Here is a tiny trained network, its code and every weight. The questions are about switching its units off for an input and a class, where a switched-off unit gives its printed mean instead of its output.

import numpy as np


def w(rows, s, z=0):
    codes = np.array(rows[::2]) - 128.0
    scale = np.full(codes.shape[1], s)
    scale[-1] = z or s
    return codes * scale


def f(y):
    return np.maximum(y, 0)


def log_softmax(a):
    a = a - a.max(-1, keepdims=True)
    return a - np.log(np.exp(a).sum(-1, keepdims=True))


def net(x, mask):
    res = np.array(x, float).reshape(1, 4) / 4 @ E
    y = f(res @ A[0][:, :-1].T + A[0][:, -1])
    res = res + np.where(mask, y, B[0][:, -1]) @ B[0][:, :-1]
    return log_softmax(res[-1] @ U[:, :-1].T + U[:, -1])


A, B = {}, {}
E = w([
[106,217,124,177,107,179,229,122],'x0',
[89,134,107,159,30,36,135,201],'x1',
[67,81,217,152,103,97,128,24],'x2',
[163,149,194,2,15,136,118,139],'x3',
],0.007)
A[0] = w([
[84,53,182,83,154,95,80,40,220],'N0',
[55,219,180,94,93,141,213,62,193],'N1',
[199,153,179,149,110,156,168,126,121],'N2',
[131,162,140,134,109,192,229,124,157],'N3',
[117,164,85,223,159,139,196,143,253],'N4',
[133,78,210,95,159,149,133,27,236],'N5',
[67,155,122,210,109,90,186,94,184],'N6',
[203,98,98,62,88,104,30,237,240],'N7',
[103,93,57,178,155,35,153,255,156],'N8',
[145,157,126,92,93,140,143,183,157],'N9',
[106,132,191,119,67,120,69,107,146],'N10',
],0.0067,0.0037)
B[0] = w([
[96,52,115,229,103,44,138,56,239],'N0',
[182,52,100,158,91,54,161,106,207],'N1',
[136,108,94,99,130,119,151,173,152],'N2',
[141,109,38,62,60,163,174,163,184],'N3',
[211,162,92,76,154,219,141,119,238],'N4',
[132,50,114,147,120,102,182,83,239],'N5',
[191,80,83,113,41,96,193,172,210],'N6',
[217,21,69,126,6,56,202,253,254],'N7',
[203,103,62,78,92,157,138,216,228],'N8',
[228,84,65,159,82,63,196,179,175],'N9',
[104,95,179,231,132,92,103,88,184],'N10',
],0.0059,0.0075)
U = w([
[75,92,197,198,118,79,119,55,139],'0',
[17,176,225,73,144,148,100,162,8],'1',
[156,168,95,90,187,210,134,122,184],'2',
[62,175,177,48,126,125,92,139,16],'3',
[201,87,89,107,57,97,182,179,164],'4',
[141,160,150,77,165,156,32,181,35],'5',
[83,254,207,73,154,78,50,155,5],'6',
],0.0076,0.0028)

Each question gives the input, the list of numbers given to net, and the class t.
The units are the neurons (one row each of A and B). Each row of codes is followed by its name. A weight is (code - 128) times the scale printed after its matrix; where a second scale follows, it is the last column's (A, B and U).
mask holds one flag per neuron, in row order. A switched-off neuron (its flag False) gives its mean, the last column of its row in B, instead of its output. The means were averaged over made-up inputs and are rounded, as every weight is.
A unit's drop is (log p(t) with every unit on - log p(t) with that unit switched off) / (log p(t) with every unit on - log p(t) with every unit switched off).
The circuit of an input: a set's keep is (log p(t) with only the set's units on - log p(t) with every unit switched off) / (log p(t) with every unit on - log p(t) with every unit switched off). Starting from all 11 units, units are removed one at a time, each time the one whose removal leaves the highest keep (on an exact tie, the one counted first), for as long as the keep stays at least 0.8.
units of the circuit, in order: the units of the circuit, biggest drop first
k most important neurons: the k neurons with the biggest drops, biggest first
drop when u is switched off: that unit's drop, to one decimal
input [3,2,-5,-8], class 2: units of the circuit, in order => [N7 N4]
input [2,-8,-3,4], class 2: units of the circuit, in order => [N7]
input [1,-7,2,3], class 0: units of the circuit, in order => [N7 N8 N4]
input [2,-7,-3,3], class 2: 3 most important neurons => [N7 N6 N0]
input [4,-6,-7,0], class 2: units of the circuit, in order => [N7 N6 N0]
input [8,-6,-6,2], class 2: 2 most important neurons => [N7 N6]
input [-4,8,7,6], class 0: units of the circuit, in order => [N10 N8]
input [3,-6,-1,1], class 2: units of the circuit, in order => [N7 N6]
input [2,4,7,-1], class 0: units of the circuit, in order => [N7 N8]
input [5,-6,8,1], class 0: 3 most important neurons => [N7 N8 N0]
input [6,-6,-3,3], class 2: 4 most important neurons => [N7 N6 N0 N8]
input [2,-3,-5,-6], class 2: drop when N7 is switched off => 0.2
input [-5,-3,1,0], class 0: drop when N4 is switched off => 0.1
input [0,2,-2,-7], class 2: drop when N4 is switched off => 0.2
input [3,-8,-7,2], class 2: most important neuron => [N6]
